Below is a small trained network, with its code and all its weights. Each question gives an input and a class and asks what happens when units are switched off, that is, made to give their printed mean instead of their output.

import numpy as np


def w(rows, s, z=0):
    codes = np.array(rows[::2]) - 128.0
    scale = np.full(codes.shape[1], s)
    scale[-1] = z or s
    return codes * scale


def f(y):
    return np.maximum(y, 0)


def log_softmax(a):
    a = a - a.max(-1, keepdims=True)
    return a - np.log(np.exp(a).sum(-1, keepdims=True))


def net(x, mask):
    res = np.array(x, float).reshape(1, 5) / 4 @ E
    y = f(res @ A[0][:, :-1].T + A[0][:, -1])
    res = res + np.where(mask, y, B[0][:, -1]) @ B[0][:, :-1]
    return log_softmax(res[-1] @ U[:, :-1].T + U[:, -1])


A, B = {}, {}
E = w([
[143,2,224,96,179,97,154,154],'x0',
[119,130,146,210,101,93,53,210],'x1',
[217,106,114,186,99,190,182,155],'x2',
[128,136,121,142,150,120,137,129],'x3',
[124,152,161,124,141,159,121,130],'x4',
],0.016)
A[0] = w([
[129,78,173,171,136,116,75,163,128],'n1',
[173,134,109,184,90,173,122,155,153],'n2',
[79,175,125,148,79,102,63,121,255],'n3',
[149,81,157,73,166,102,170,112,190],'n4',
[139,141,90,90,154,162,136,10,239],'n5',
[69,143,148,109,136,74,99,89,233],'n6',
[195,121,128,165,112,171,185,153,180],'n7',
],0.014,0.0077)
B[0] = w([
[146,126,147,116,149,3,96,207,220],'n1',
[188,171,143,178,74,133,107,139,220],'n2',
[96,176,68,132,158,163,147,188,227],'n3',
[112,63,213,123,169,212,98,100,254],'n4',
[94,125,106,75,53,167,194,70,251],'n5',
[6,118,110,76,170,143,108,142,225],'n6',
[210,109,184,162,86,109,167,88,242],'n7',
],0.012,0.02)
U = w([
[46,189,43,33,72,173,194,62,183],'0',
[198,201,81,120,7,169,215,3,182],'1',
[82,232,17,129,165,146,102,232,126],'2',
[221,226,77,225,47,152,48,164,153],'3',
[51,65,196,62,195,191,101,62,133],'4',
[233,50,215,131,152,197,175,48,105],'5',
[90,106,153,65,223,43,40,204,114],'6',
[218,92,228,123,99,28,142,195,6],'7',
],0.0069,0.0026)

Each question gives the input, the list of numbers given to net, and the class t.
The units are the neurons (one row each of A and B). Each row of codes is followed by its name. A weight is (code - 128) times the scale printed after its matrix; where a second scale follows, it is the last column's (A, B and U).
mask holds one flag per neuron, in row order. A switched-off neuron (its flag False) gives its mean, the last column of its row in B, instead of its output. The means were averaged over made-up inputs and are rounded, as every weight is.
A unit's drop is (log p(t) with every unit on - log p(t) with that unit switched off) / (log p(t) with every unit on - log p(t) with every unit switched off).
The circuit of an input: a set's keep is (log p(t) with only the set's units on - log p(t) with every unit switched off) / (log p(t) with every unit on - log p(t) with every unit switched off). Starting from all 7 units, units are removed one at a time, each time the one whose removal leaves the highest keep (on an exact tie, the one counted first), for as long as the keep stays at least 0.8.
units of the circuit, in order: the units of the circuit, biggest drop first
top k neurons: the k neurons with the biggest drops, biggest first
drop when u is switched off: that unit's drop, to one decimal
input [4,1,4,3,-6], class 7: units of the circuit, in order -> (n5)
input [-1,6,-2,7,-2], class 2: top 2 neurons -> (n3, n4)
input [-2,4,1,0,6], class 3: top 2 neurons -> (n6, n2)
input [-1,1,-8,7,-7], class 2: top 2 neurons -> (n3, n5)
input [0,-4,2,-1,0], class 1: units of the circuit, in order -> (n5, n6)
input [-1,-6,2,-6,7], class 1: units of the circuit, in order -> (n5, n6)
input [-4,1,4,0,-4], class 3: top 2 neurons -> (n5, n2)
input [-6,1,-3,1,-8], class 2: top 2 neurons -> (n3, n7)
input [7,3,-1,7,-5], class 6: top 2 neurons -> (n1, n7)
input [2,8,0,2,-1], class 6: top 3 neurons -> (n1, n7, n5)
input [-3,2,4,-8,0], class 3: top 2 neurons -> (n5, n2)
input [7,1,-5,-8,4], class 6: top 3 neurons -> (n1, n5, n7)
input [-3,1,3,2,-5], class 3: top 2 neurons -> (n5, n2)
input [-4,1,8,4,2], class 3: units of the circuit, in order -> (n2)
input [8,5,-2,1,-7], class 6: drop when n1 is switched off -> 0.4
input [4,3,6,2,-8], class 7: drop when n4 is switched off -> 0.0
input [8,1,2,-7,6], class 7: drop when n1 is switched off -> 2.7
input [-4,2,-2,5,7], class 2: drop when n5 is switched off -> 0.1
